Here is a tiny trained network, its code and every weight. The questions are about switching its units off for an input and a class, where a switched-off unit gives its printed mean instead of its output.

import numpy as np


def w(rows, s, z=0):
    codes = np.array(rows[::2]) - 128.0
    scale = np.full(codes.shape[1], s)
    scale[-1] = z or s
    return codes * scale


def norm(h):
    return h / np.sqrt((h * h).mean(-1, keepdims=True) + 1e-5)


def f(y):
    return np.maximum(y, 0)


def log_softmax(a):
    a = a - a.max(-1, keepdims=True)
    return a - np.log(np.exp(a).sum(-1, keepdims=True))


def net(x, mask):
    res = np.array(x, float).reshape(1, 4) / 4 @ E
    u = 0
    for l in range(2):
        y = f(norm(res) @ A[l][:, :-1].T + A[l][:, -1])
        res = res + np.where(mask[u : u + 16], y, B[l][:, -1]) @ B[l][:, :-1]
        u += 16
    return log_softmax(norm(res)[-1] @ U[:, :-1].T + U[:, -1])


A, B = {}, {}
E = w([
[2,31,94,52],'x0',
[78,188,91,139],'x1',
[123,168,138,36],'x2',
[59,131,250,158],'x3',
],0.0039)
A[0] = w([
[61,98,187,131,134],'0.n0',
[118,159,165,35,93],'0.n1',
[135,51,71,209,185],'0.n2',
[129,146,173,153,176],'0.n3',
[89,171,74,187,116],'0.n4',
[212,162,140,173,54],'0.n5',
[88,210,118,81,103],'0.n6',
[134,85,8,77,146],'0.n7',
[98,96,131,206,50],'0.n8',
[202,161,132,146,108],'0.n9',
[170,42,160,99,97],'0.n10',
[157,169,162,39,177],'0.n11',
[131,67,56,96,2],'0.n12',
[91,110,121,221,65],'0.n13',
[51,168,80,144,172],'0.n14',
[109,173,123,153,152],'0.n15',
],0.013,0.0037)
B[0] = w([
[63,219,141,116,218],'0.n0',
[93,34,64,211,187],'0.n1',
[99,96,59,127,219],'0.n2',
[87,155,177,149,197],'0.n3',
[179,96,144,84,185],'0.n4',
[133,154,109,115,219],'0.n5',
[167,69,109,150,187],'0.n6',
[116,228,92,64,255],'0.n7',
[137,97,60,209,168],'0.n8',
[152,153,134,114,212],'0.n9',
[255,42,215,42,187],'0.n10',
[143,76,57,205,211],'0.n11',
[110,154,172,161,185],'0.n12',
[128,40,68,159,177],'0.n13',
[208,50,222,54,203],'0.n14',
[158,136,178,141,176],'0.n15',
],0.009,0.0069)
A[1] = w([
[135,162,106,135,55],'1.n0',
[109,133,68,90,45],'1.n1',
[149,187,175,93,142],'1.n2',
[49,90,184,164,175],'1.n3',
[88,128,251,196,88],'1.n4',
[55,115,199,214,78],'1.n5',
[167,146,141,85,57],'1.n6',
[55,80,118,8,226],'1.n7',
[122,74,59,178,59],'1.n8',
[85,157,221,136,57],'1.n9',
[89,121,141,128,133],'1.n10',
[242,142,46,119,12],'1.n11',
[199,66,198,87,3],'1.n12',
[166,2,144,170,106],'1.n13',
[254,194,117,196,118],'1.n14',
[144,166,131,150,5],'1.n15',
],0.0094,0.0035)
B[1] = w([
[120,137,139,112,137],'1.n0',
[163,150,125,132,162],'1.n1',
[90,110,91,176,175],'1.n2',
[118,207,116,98,206],'1.n3',
[146,112,65,73,202],'1.n4',
[201,175,74,78,200],'1.n5',
[165,124,102,110,160],'1.n6',
[116,126,197,238,253],'1.n7',
[77,73,74,146,179],'1.n8',
[120,132,96,99,162],'1.n9',
[152,192,116,145,149],'1.n10',
[107,130,127,101,236],'1.n11',
[186,107,199,12,175],'1.n12',
[155,112,119,82,228],'1.n13',
[57,109,194,161,249],'1.n14',
[117,156,180,164,133],'1.n15',
],0.011,0.0062)
U = w([
[138,206,69,82,254],'0',
[102,6,61,181,132],'1',
[83,154,252,192,57],'2',
[204,52,210,52,66],'3',
],0.018,0.0022)

Each question gives the input, the list of numbers given to net, and the class t.
The units are the neurons (one row each of A and B). Each row of codes is followed by its name. A weight is (code - 128) times the scale printed after its matrix; where a second scale follows, it is the last column's (A, B and U).
mask holds one flag per neuron, layer by layer. A switched-off neuron (its flag False) gives its mean, the last column of its row in B, instead of its output. The means were averaged over made-up inputs and are rounded, as every weight is.
A unit's drop is (log p(t) with every unit on - log p(t) with that unit switched off) / (log p(t) with every unit on - log p(t) with every unit switched off).
The circuit of an input: a set's keep is (log p(t) with only the set's units on - log p(t) with every unit switched off) / (log p(t) with every unit on - log p(t) with every unit switched off). Starting from the 12 units with the biggest drops (on a tie, the unit counted first), units are removed one at a time, each time the one whose removal leaves the highest keep (on an exact tie, the one counted first), for as long as the keep stays at least 0.8.
circuit, biggest first: the units of the circuit, biggest drop first
top k neurons: the k neurons with the biggest drops, biggest first
top k neurons in layer l: the k neurons of layer l with the biggest drops, biggest first
input [8,7,6,-2], class 2: circuit, biggest first => 1.n7
input [4,8,7,-3], class 3: top 4 neurons => 0.n14, 0.n2, 0.n0, 0.n8
input [-7,6,-4,-6], class 2: top 3 neurons in layer 1 => 1.n14, 1.n5, 1.n4
input [-2,-4,-4,-1], class 1: top 2 neurons in layer 0 => 0.n2, 0.n14
input [-5,7,-8,8], class 0: top 2 neurons in layer 0 => 0.n3, 0.n11
input [6,-6,-1,-1], class 2: top 2 neurons => 1.n7, 0.n14
input [-6,8,-8,-6], class 1: top 4 neurons in layer 0 => 0.n2, 0.n10, 0.n7, 0.n0
input [5,8,4,6], class 3: top 3 neurons in layer 0 => 0.n14, 0.n7, 0.n6
input [-7,1,-7,4], class 1: top 2 neurons => 0.n13, 0.n7
input [-1,-7,-6,-8], class 0: top 3 neurons => 0.n7, 0.n14, 0.n2
input [-4,-6,-3,7], class 0: top 2 neurons in layer 0 => 0.n14, 0.n3
input [8,-6,4,0], class 2: top 2 neurons => 1.n7, 0.n0
input [5,3,4,0], class 2: top 2 neurons => 1.n7, 0.n7
input [1,8,4,1], class 3: circuit, biggest first => 0.n14
input [6,0,7,-5], class 1: top 4 neurons => 0.n1, 0.n11, 0.n0, 1.n7
input [5,-7,-8,8], class 0: top 2 neurons => 0.n0, 1.n3
input [8,-3,8,-7], class 1: top 4 neurons in layer 1 => 1.n7, 1.n3, 1.n14, 1.n5
input [7,6,1,0], class 2: top 2 neurons => 1.n7, 0.n10
input [1,-7,0,7], class 0: top 2 neurons in layer 0 => 0.n0, 0.n14
input [4,7,7,-5], class 1: top 4 neurons => 0.n1, 0.n10, 0.n11, 0.n6
input [-6,1,-4,-5], class 2: circuit, biggest first => 1.n14
input [6,-3,6,-2], class 1: top 4 neurons => 0.n1, 0.n11, 0.n3, 1.n14
input [-7,-1,-6,7], class 0: top 2 neurons => 0.n3, 1.n5
input [-5,6,2,2], class 3: top 3 neurons => 0.n7, 0.n0, 1.n12
input [-3,6,8,6], class 1: top 3 neurons in layer 0 => 0.n1, 0.n11, 0.n6
input [0,1,6,5], class 1: top 3 neurons in layer 0 => 0.n1, 0.n11, 0.n6
input [-8,6,-3,1], class 2: top neuron => 0.n10
input [3,4,3,-3], class 3: top 3 neurons in layer 0 => 0.n14, 0.n0, 0.n6
input [7,-3,-3,-3], class 2: top 2 neurons => 1.n7, 0.n7
